Below are the code and all the weights of a small trained network. Each question names an input and a class and asks about switching units off, where a switched-off unit gives its printed mean instead of its output.

import numpy as np


def w(rows, s, z=0):
    codes = np.array(rows[::2]) - 128.0
    scale = np.full(codes.shape[1], s)
    scale[-1] = z or s
    return codes * scale


def norm(h):
    return h / np.sqrt((h * h).mean(-1, keepdims=True) + 1e-5)


def f(y):
    return np.maximum(y, 0)


def log_softmax(a):
    a = a - a.max(-1, keepdims=True)
    return a - np.log(np.exp(a).sum(-1, keepdims=True))


def net(x, mask):
    res = np.array(x, float).reshape(1, 8) / 4 @ E
    u = 0
    for l in range(2):
        y = f(norm(res) @ A[l][:, :-1].T + A[l][:, -1])
        res = res + np.where(mask[u : u + 10], y, B[l][:, -1]) @ B[l][:, :-1]
        u += 10
    return log_softmax(norm(res)[-1] @ U[:, :-1].T + U[:, -1])


A, B = {}, {}
E = w([
[251,83,104],'x0',
[86,36,117],'x1',
[127,128,127],'x2',
[127,128,129],'x3',
[127,128,129],'x4',
[131,132,48],'x5',
[129,129,128],'x6',
[127,128,129],'x7',
],0.0029)
A[0] = w([
[22,130,208,129],'0.n1',
[5,37,107,64],'0.n2',
[99,215,253,3],'0.n3',
[52,86,86,36],'0.n4',
[240,160,124,99],'0.n5',
[135,248,116,109],'0.n6',
[125,143,50,156],'0.n7',
[70,48,86,82],'0.n8',
[45,202,105,98],'0.n9',
[166,48,130,135],'0.n10',
],0.0048,0.0042)
B[0] = w([
[182,177,109,251],'0.n1',
[204,179,166,206],'0.n2',
[224,254,32,167],'0.n3',
[190,202,102,146],'0.n4',
[104,193,155,221],'0.n5',
[55,69,125,220],'0.n6',
[102,135,66,218],'0.n7',
[180,154,109,179],'0.n8',
[109,75,126,213],'0.n9',
[94,107,105,219],'0.n10',
],0.006,0.0024)
A[1] = w([
[128,212,244,215],'1.n1',
[203,99,116,247],'1.n2',
[164,186,94,53],'1.n3',
[27,90,101,70],'1.n4',
[141,6,211,62],'1.n5',
[123,179,38,190],'1.n6',
[211,151,239,195],'1.n7',
[68,150,253,111],'1.n8',
[154,177,244,133],'1.n9',
[159,127,113,154],'1.n10',
],0.0051,0.0015)
B[1] = w([
[150,74,108,240],'1.n1',
[93,121,147,217],'1.n2',
[131,161,162,190],'1.n3',
[97,103,180,160],'1.n4',
[27,253,146,163],'1.n5',
[160,131,216,255],'1.n6',
[46,76,72,231],'1.n7',
[178,111,129,160],'1.n8',
[174,53,77,204],'1.n9',
[117,123,164,165],'1.n10',
],0.0058,0.0035)
U = w([
[171,205,154,253],'0',
[154,25,101,112],'1',
[3,127,149,3],'2',
],0.014,0.00062)

Each question gives the input, the list of numbers given to net, and the class t.
The units are the neurons (one row each of A and B). Each row of codes is followed by its name. A weight is (code - 128) times the scale printed after its matrix; where a second scale follows, it is the last column's (A, B and U).
mask holds one flag per neuron, layer by layer. A switched-off neuron (its flag False) gives its mean, the last column of its row in B, instead of its output. The means were averaged over made-up inputs and are rounded, as every weight is.
A unit's drop is (log p(t) with every unit on - log p(t) with that unit switched off) / (log p(t) with every unit on - log p(t) with every unit switched off).
The circuit of an input: a set's keep is (log p(t) with only the set's units on - log p(t) with every unit switched off) / (log p(t) with every unit on - log p(t) with every unit switched off). Starting from the 12 units with the biggest drops (on a tie, the unit counted first), units are removed one at a time, each time the one whose removal leaves the highest keep (on an exact tie, the one counted first), for as long as the keep stays at least 0.8.
circuit, biggest first: the units of the circuit, biggest drop first
most important unit: the unit with the biggest drop
k most important neurons: the k neurons with the biggest drops, biggest first
k most important neurons of layer l: the k neurons of layer l with the biggest drops, biggest first
drop when u is switched off: that unit's drop, to one decimal
input [7,7,-4,-4,-3,0,-3,-3], class 2: circuit, biggest first => (1.n5, 0.n1, 0.n3, 1.n9)
input [-3,0,-8,3,3,-8,1,-4], class 0: circuit, biggest first => (0.n3)
input [1,3,4,-4,0,-1,2,-6], class 2: circuit, biggest first => (0.n3, 1.n5)
input [-8,-5,5,6,2,0,6,0], class 0: 3 most important neurons => (0.n3, 0.n1, 1.n7)
input [-7,-5,-6,3,8,-1,5,-4], class 0: 2 most important neurons => (0.n3, 0.n1)
input [7,5,-4,-6,-2,0,8,-5], class 2: 3 most important neurons => (0.n1, 1.n5, 0.n3)
input [3,7,-5,-6,-8,0,2,3], class 2: 3 most important neurons of layer 1 => (1.n5, 1.n9, 1.n1)
input [0,0,5,-2,5,4,-4,3], class 2: 3 most important neurons => (0.n1, 1.n9, 0.n3)
input [-4,1,5,3,-8,0,5,2], class 1: 2 most important neurons => (0.n2, 0.n3)
input [-5,2,-7,-7,-8,8,-1,2], class 0: 2 most important neurons => (0.n2, 1.n7)
input [-1,3,-8,1,-7,-2,-5,-7], class 1: 2 most important neurons => (1.n7, 0.n3)
input [-8,7,-7,-3,2,3,0,-5], class 0: 2 most important neurons => (0.n2, 0.n1)
input [0,8,-1,2,0,7,7,-1], class 0: 3 most important neurons of layer 0 => (0.n2, 0.n8, 0.n4)
input [6,6,-2,4,-4,-8,6,6], class 2: circuit, biggest first => (1.n5)
input [8,1,1,0,-4,-6,7,8], class 2: 2 most important neurons => (1.n5, 0.n1)
input [-1,-7,6,-4,-5,4,8,-8], class 2: 2 most important neurons => (0.n6, 0.n1)
input [7,8,8,-3,2,-1,0,7], class 2: 4 most important neurons of layer 1 => (1.n5, 1.n9, 1.n1, 1.n2)
input [6,-1,1,0,-3,6,4,6], class 0: drop when 1.n1 is switched off => 0.2
input [4,3,5,-6,-1,-5,7,2], class 2: drop when 1.n5 is switched off => 0.2
input [-3,2,-5,-3,-2,-2,1,-8], class 1: most important unit => 1.n7
input [-7,-4,4,-3,2,-7,-2,-2], class 0: drop when 0.n3 is switched off => 2.6
